Below are the code and all the weights of a small trained network. Each question names an input and a class and asks about switching units off, where a switched-off unit gives its printed mean instead of its output.

import numpy as np


def w(rows, s, z=0):
    codes = np.array(rows[::2]) - 128.0
    scale = np.full(codes.shape[1], s)
    scale[-1] = z or s
    return codes * scale


def f(y):
    return np.maximum(y, 0)


def log_softmax(a):
    a = a - a.max(-1, keepdims=True)
    return a - np.log(np.exp(a).sum(-1, keepdims=True))


def net(x, mask):
    res = np.array(x, float).reshape(1, 8) / 4 @ E
    y = f(res @ A[0][:, :-1].T + A[0][:, -1])
    res = res + np.where(mask, y, B[0][:, -1]) @ B[0][:, :-1]
    return log_softmax(res[-1] @ U[:, :-1].T + U[:, -1])


A, B = {}, {}
E = w([
[228,19,95,91,148],'x0',
[52,52,177,113,223],'x1',
[128,127,128,128,128],'x2',
[51,83,91,27,48],'x3',
[157,205,131,29,191],'x4',
[127,129,127,129,128],'x5',
[165,118,254,101,70],'x6',
[129,126,129,129,129],'x7',
],0.0045)
A[0] = w([
[174,159,149,197,177,32],'n0',
[153,156,112,132,89,71],'n1',
[109,151,140,141,127,102],'n2',
[196,63,105,101,140,12],'n3',
[146,149,116,131,103,68],'n4',
[146,143,137,157,149,73],'n5',
[157,163,109,134,83,56],'n6',
[117,125,109,126,131,70],'n7',
[131,126,141,127,124,68],'n8',
[95,132,8,155,171,33],'n9',
[180,126,99,123,106,96],'n10',
[90,169,143,144,120,62],'n11',
[164,93,117,114,134,1],'n12',
[110,118,113,98,102,65],'n13',
[67,73,178,117,201,43],'n14',
[86,176,149,140,118,46],'n15',
[109,122,116,101,109,45],'n16',
[91,164,140,141,120,53],'n17',
[116,61,117,207,77,57],'n18',
[158,86,124,119,147,73],'n19',
[74,106,92,51,68,60],'n20',
[115,116,115,102,106,51],'n21',
[171,137,141,167,165,64],'n22',
[166,185,125,33,180,60],'n23',
[146,122,200,114,95,61],'n24',
[163,174,101,139,68,67],'n25',
[152,117,223,108,85,90],'n26',
[81,175,143,143,118,54],'n27',
[121,126,125,121,121,103],'n28',
[113,94,127,180,94,70],'n29',
[139,123,169,118,108,59],'n30',
],0.014,0.0011)
B[0] = w([
[188,77,191,183,111,229],'n0',
[97,107,133,123,180,181],'n1',
[120,110,118,118,98,161],'n2',
[91,81,85,90,40,222],'n3',
[107,113,133,125,162,163],'n4',
[153,106,154,150,121,169],'n5',
[90,103,134,122,189,191],'n6',
[146,130,116,133,133,145],'n7',
[135,134,118,130,134,135],'n8',
[212,178,23,123,168,255],'n9',
[74,90,118,105,148,182],'n10',
[111,99,104,104,77,183],'n11',
[109,104,103,108,82,171],'n12',
[152,104,155,155,121,172],'n13',
[57,86,141,121,237,238],'n14',
[107,99,98,97,70,190],'n15',
[149,108,151,151,126,162],'n16',
[113,103,107,103,81,176],'n17',
[96,239,187,112,98,223],'n18',
[100,98,98,104,89,181],'n19',
[197,73,199,199,119,249],'n20',
[148,105,151,150,119,164],'n21',
[162,89,168,165,107,195],'n22',
[92,253,195,127,92,240],'n23',
[176,157,62,133,155,198],'n24',
[76,96,135,119,208,214],'n25',
[192,167,39,133,162,226],'n26',
[109,96,102,95,68,192],'n27',
[135,122,135,134,126,139],'n28',
[114,195,170,112,118,185],'n29',
[155,146,91,135,143,166],'n30',
],0.034,0.005)
U = w([
[214,60,214,209,114,110],'0',
[214,176,32,121,177,110],'1',
[77,67,93,64,35,255],'2',
[43,85,156,110,254,89],'3',
[103,253,211,114,99,72],'4',
],0.0073,0.00095)

Each question gives the input, the list of numbers given to net, and the class t.
The units are the neurons (one row each of A and B). Each row of codes is followed by its name. A weight is (code - 128) times the scale printed after its matrix; where a second scale follows, it is the last column's (A, B and U).
mask holds one flag per neuron, in row order. A switched-off neuron (its flag False) gives its mean, the last column of its row in B, instead of its output. The means were averaged over made-up inputs and are rounded, as every weight is.
A unit's drop is (log p(t) with every unit on - log p(t) with that unit switched off) / (log p(t) with every unit on - log p(t) with every unit switched off).
The circuit of an input: a set's keep is (log p(t) with only the set's units on - log p(t) with every unit switched off) / (log p(t) with every unit on - log p(t) with every unit switched off). Starting from the 12 units with the biggest drops (on a tie, the unit counted first), units are removed one at a time, each time the one whose removal leaves the highest keep (on an exact tie, the one counted first), for as long as the keep stays at least 0.8.
units of the circuit, in order: the units of the circuit, biggest drop first
top k neurons: the k neurons with the biggest drops, biggest first
drop when u is switched off: that unit's drop, to one decimal
input [-3,4,-4,3,-1,-2,5,-6], class 1: units of the circuit, in order	n26
input [8,-3,-5,1,-8,-5,-2,-1], class 2: top 2 neurons	n3; n23
input [-7,0,-2,0,-8,-1,6,3], class 4: top 4 neurons	n18; n29; n9; n3
input [-2,0,2,-6,4,-7,-6,-6], class 0: top 2 neurons	n0; n26
input [-5,-1,3,5,-8,6,-6,6], class 4: top 3 neurons	n18; n29; n26
input [-5,-8,-4,2,-8,1,-6,7], class 3: top 4 neurons	n25; n23; n6; n1
input [-6,8,1,2,-4,0,-8,6], class 1: top 2 neurons	n9; n25
input [7,-2,7,-6,1,-4,5,-5], class 2: top 2 neurons	n3; n20
input [2,6,-6,-4,-6,-3,-2,-8], class 3: top 2 neurons	n14; n23
input [-3,4,-3,5,-6,6,6,0], class 1: top 4 neurons	n26; n23; n24; n0
input [0,-5,5,-3,4,1,-4,-4], class 3: top 3 neurons	n25; n26; n18
input [6,0,3,7,1,-1,-1,1], class 0: drop when n20 is switched off	3.4
input [-5,6,2,6,-1,1,5,4], class 0: drop when n25 is switched off	0.5
input [-3,-3,-5,-4,5,-7,1,-4], class 4: units of the circuit, in order	n23
input [-7,4,-4,-6,-6,-1,7,-8], class 1: drop when n2 is switched off	-0.1
